Here is a tiny trained network, its code and every weight. The questions are about switching its units off for an input and a class, where a switched-off unit gives its printed mean instead of its output.

import numpy as np


def w(rows, s, z=0):
    codes = np.array(rows[::2]) - 128.0
    scale = np.full(codes.shape[1], s)
    scale[-1] = z or s
    return codes * scale


def f(y):
    return np.maximum(y, 0)


def log_softmax(a):
    a = a - a.max(-1, keepdims=True)
    return a - np.log(np.exp(a).sum(-1, keepdims=True))


def net(x, mask):
    res = np.array(x, float).reshape(1, 3) / 4 @ E
    y = f(res @ A[0][:, :-1].T + A[0][:, -1])
    res = res + np.where(mask, y, B[0][:, -1]) @ B[0][:, :-1]
    return log_softmax(res[-1] @ U[:, :-1].T + U[:, -1])


A, B = {}, {}
E = w([
[39,58,207,77,117,134,151,167,211,83],'x0',
[85,97,40,23,87,133,91,188,145,124],'x1',
[92,120,94,170,197,9,208,214,111,140],'x2',
],0.011)
A[0] = w([
[126,145,243,208,139,118,166,116,131,138,185],'N1',
[88,110,128,3,118,154,114,154,161,127,178],'N2',
[117,123,241,224,166,77,181,146,124,117,142],'N3',
[121,114,193,114,118,159,107,113,126,113,255],'N4',
[114,127,20,141,150,55,159,175,127,138,185],'N5',
[217,177,62,227,126,154,112,79,99,142,138],'N6',
],0.016,0.0037)
B[0] = w([
[130,56,111,99,207,99,25,157,210,120,226],'N1',
[70,110,137,136,12,161,137,114,112,104,215],'N2',
[54,88,143,182,70,3,115,107,123,131,241],'N3',
[170,144,189,128,163,155,198,127,156,88,186],'N4',
[113,161,67,81,192,101,194,186,109,107,233],'N5',
[195,151,132,143,120,144,92,78,54,176,253],'N6',
],0.02,0.023)
U = w([
[93,157,39,99,64,193,59,121,54,141,97],'0',
[26,72,208,176,112,63,107,120,254,121,97],'1',
[59,162,188,134,25,200,179,109,150,113,134],'2',
[197,230,150,143,137,212,86,45,84,235,199],'3',
[156,111,107,193,181,35,58,94,36,192,49],'4',
[145,134,137,154,111,170,97,220,136,149,28],'5',
[171,105,200,124,168,185,88,118,207,85,86],'6',
[68,215,24,97,167,85,196,191,56,165,254],'7',
],0.0071,0.003)

Each question gives the input, the list of numbers given to net, and the class t.
The units are the neurons (one row each of A and B). Each row of codes is followed by its name. A weight is (code - 128) times the scale printed after its matrix; where a second scale follows, it is the last column's (A, B and U).
mask holds one flag per neuron, in row order. A switched-off neuron (its flag False) gives its mean, the last column of its row in B, instead of its output. The means were averaged over made-up inputs and are rounded, as every weight is.
A unit's drop is (log p(t) with every unit on - log p(t) with that unit switched off) / (log p(t) with every unit on - log p(t) with every unit switched off).
The circuit of an input: a set's keep is (log p(t) with only the set's units on - log p(t) with every unit switched off) / (log p(t) with every unit on - log p(t) with every unit switched off). Starting from all 6 units, units are removed one at a time, each time the one whose removal leaves the highest keep (on an exact tie, the one counted first), for as long as the keep stays at least 0.8.
circuit, biggest first: the units of the circuit, biggest drop first
top k neurons: the k neurons with the biggest drops, biggest first
drop when u is switched off: that unit's drop, to one decimal
input [-8,-5,-1], class 3: circuit, biggest first => N6
input [-4,5,-8], class 3: top 3 neurons => N3, N6, N5
input [1,-3,6], class 1: top 2 neurons => N6, N3
input [-5,7,-1], class 7: top 2 neurons => N5, N1
input [2,7,1], class 2: top 2 neurons => N2, N6
input [-4,7,-6], class 2: circuit, biggest first => N2, N1
input [3,0,-1], class 2: top 2 neurons => N1, N3
input [-1,-8,6], class 1: top 2 neurons => N3, N1
input [0,-4,-1], class 1: top 2 neurons => N5, N1
input [0,-1,0], class 1: top 2 neurons => N6, N5
input [-6,-1,5], class 7: top 2 neurons => N5, N1
input [2,-2,8], class 1: top 3 neurons => N3, N6, N1
input [-2,-6,-7], class 3: top 2 neurons => N6, N3
input [2,-8,-4], class 1: top neuron => N3
input [3,3,-1], class 2: drop when N1 is switched off => 0.1
input [-7,8,2], class 7: drop when N5 is switched off => 0.1
input [-4,4,3], class 7: drop when N5 is switched off => 0.0
